[125 133 101 126 104] gives 125, 104

[119 135 120 108 130 143 101] gives 119, 101

[126 106 134 112 103 109] gives 126, 109

[[131 136 144 121 135 142]
 [145 152 119 125 132 142]
 [158 112 137 127 131 134]] gives 131, 134

[[114 127 134 112 128  98]
 [129 133 126 122 130 138]
 [131 129 136 115 129 114]] gives 114, 114

[[139 138 138 137 136 117 140]
 [142 150 148 148 141 124 141]
 [122 123 123 122 122 116 121]] gives 139, 121
---
array([130, 150, 156, 141, 134]) Out: 130, 134

array([[140, 134, 135, 139, 148],
       [105, 151, 111, 118, 154]]) Out: 140, 154

array([158, 121, 128, 137, 157]) Out: 158, 157

array([[151, 114, 152, 142, 104, 132, 139],
       [125, 122, 134, 131, 131, 105, 104]]) Out: 151, 104

array([146, 110, 104, 103]) Out: 146, 103

array([104, 110, 155, 148, 145, 101, 152]) Out: 104, 152

array([117, 103, 142, 107, 138]) Out: 117, 138

array([[107, 143, 104, 107, 108, 125, 136],
       [136, 128, 116, 115, 139, 142, 114],
       [143, 134, 140, 120, 143, 132, 132]]) Out: 107, 132

array([123, 105, 116, 121, 107, 122, 140]) Out: 123, 140

array([105, 136, 128, 116]) Out: 105, 116
---
[[105 146 108 115 130 106 125]
 [149 131 154 135 124 119 153]
 [110 131 104 132 129 131 125]]: 119

[[153 149 152 107 123]
 [148 130 130 100 113]]: 107

[[117 131 140 141 106 149 111]
 [135 140 108 109 129 117 144]]: 149

[[122 134 106 123 132]
 [126 157 130 127 129]
 [130 118 118 126 131]]: 127

[[140 137 147 112 126]
 [148 131 150 101 124]
 [125 132 131 125 110]]: 101

[[143 118 122 149]
 [120 124 141 115]
 [131 133 152 112]]: 141

[[105 101 105 101 132]
 [119 122 135 126 128]
 [109 109 106 116 136]]: 126

[[146 115 116 143 144 122 129]
 [122 136 137 127 127 136 113]
 [111 154 134 140 139 138 138]]: 136

[[152 132 128 128 136]
 [130 148 142 129 127]]: 128

[[125 151 125 116 124]
 [141 117 116 109 125]]: 116
---
[126 151 153 130 115]: 151
[136 120 100 146 143 109]: 120
[128 125 105 111]: 125
[151 123 157 145 108]: 123
[102 102 104 125]: 102
[129 106 131 103 105 108 100]: 106
[117 104 134 123]: 104
[122 149 111 110 134]: 149
[112 134 104 131 124 116]: 134
---
[129 157 122 125 101] 101
[116 132 136 101 116] 116
[122 106 103 119 109] 109
[132 131 124 158 131] 131
[149 123 130 122 134] 134
[127 128 126 130  99] 99
[107 125 113 125 114] 114
[109 154 134 112 107] 107
---
[124 152 132 110 117]	117
[119 106 141 132 140 115 132]	132
[154 105 130 120 124 153 139]	139
[116  99 136 150 128 155 106]	106
[123 156 144 145]	145
[113 137 104 126 141 130 116]	116
[105 137 122 146 138]	138
[147 127 103 148 139 120 147]	147
[101 142 126 124]	124
[101 112 143 144 152]	152
---
array([[118, 109, 110, 119, 129, 113, 110],
       [142, 107, 107, 140, 124, 110, 108]]) Answer: 110

array([[117, 106, 113, 116, 110, 114],
       [130, 133, 131, 126, 132, 131]]) Answer: 114

array([[121, 104, 128, 118, 137, 115],
       [151, 133, 129, 118, 131, 146]]) Answer: 115

array([[132, 139, 125, 115, 130, 126, 129],
       [111, 137, 103, 107, 126, 105, 119]]) Answer: 129

array([[144, 112, 111, 128, 138],
       [151, 142, 121, 121, 125]]) Answer: 138

array([[117, 116, 155, 130],
       [126, 126, 136, 133]]) Answer: 130
---
[[116 142 113 134 130 121 128 129 122 125 129 114 129 135 132 146]
 [156 114 155 110 138 138 153 138 114 100 104 116 112 108 133 141]
 [126 131 123 129 128 126 126 130 125 128 132 124 127 131 127 133]
 [126 131 124 129 127 126 126 130 125 129 132 124 128 131 127 132]
 [135 119 138 121 133 133 135 121 128 122 113 129 124 124 133 127]
 [128 127 129 128 128 129 129 127 128 128 127 129 128 127 128 127]
 [132 121 135 124 131 132 133 122 129 124 117 130 125 125 132 126]
 [129 126 131 127 129 130 130 126 129 127 124 130 127 127 129 126]]	128

[[148 126 131 128 129 152]
 [128 123 128 121 120 128]
 [104 118 139 122 128 101]
 [119 121 138 120 120 116]
 [123 130 122 130 140 124]
 [133 133 132 139 122 135]
 [141 123 117 130 122 139]
 [125 124 128 143 122 121]
 [124 122 119 135 123 123]
 [141 136 106 127 123 146]
 [135 135 149 137 121 136]]	124

[[133 122 121 139 126 137]
 [133 122 121 139 126 137]
 [133 121 121 139 126 137]
 [132 122 129 124 126 125]
 [133 122 121 139 126 137]
 [133 106 127 139 126 137]
 [133 122 121 139 126 137]
 [133 122 121 139 126 137]
 [129 122 139 124 126 119]
 [133 122 121 139 126 137]
 [128 122 139 123 126 118]]	129

[[134 132 123 131 124 118 122 126 121 130 135]
 [119 140 138 140 129 130 122 121 129 121 126]
 [123 133 139 135 134 127 123 119 122 124 122]
 [143 124 135 131 130 107 134 115 105 138 128]
 [143 116 141 137 125 132 148 110 109 141 123]]	123

[[122 127 120 133 132 133 124 125 131 127]
 [134 102 119 119 143 115 130 139 120 154]
 [127 112 117 127 139 124 126 132 126 143]
 [138 123 136 120 127 118 133 134 122 135]
 [133 142 142 125 117 128 133 127 127 116]
 [121 131 123 135 129 134 124 124 133 124]
 [124 125 121 132 132 130 125 126 130 130]
 [123 136 126 133 125 135 126 123 132 119]
 [132 126 131 123 127 124 131 131 125 131]
 [121 149 134 137 117 140 125 118 136 106]]	123
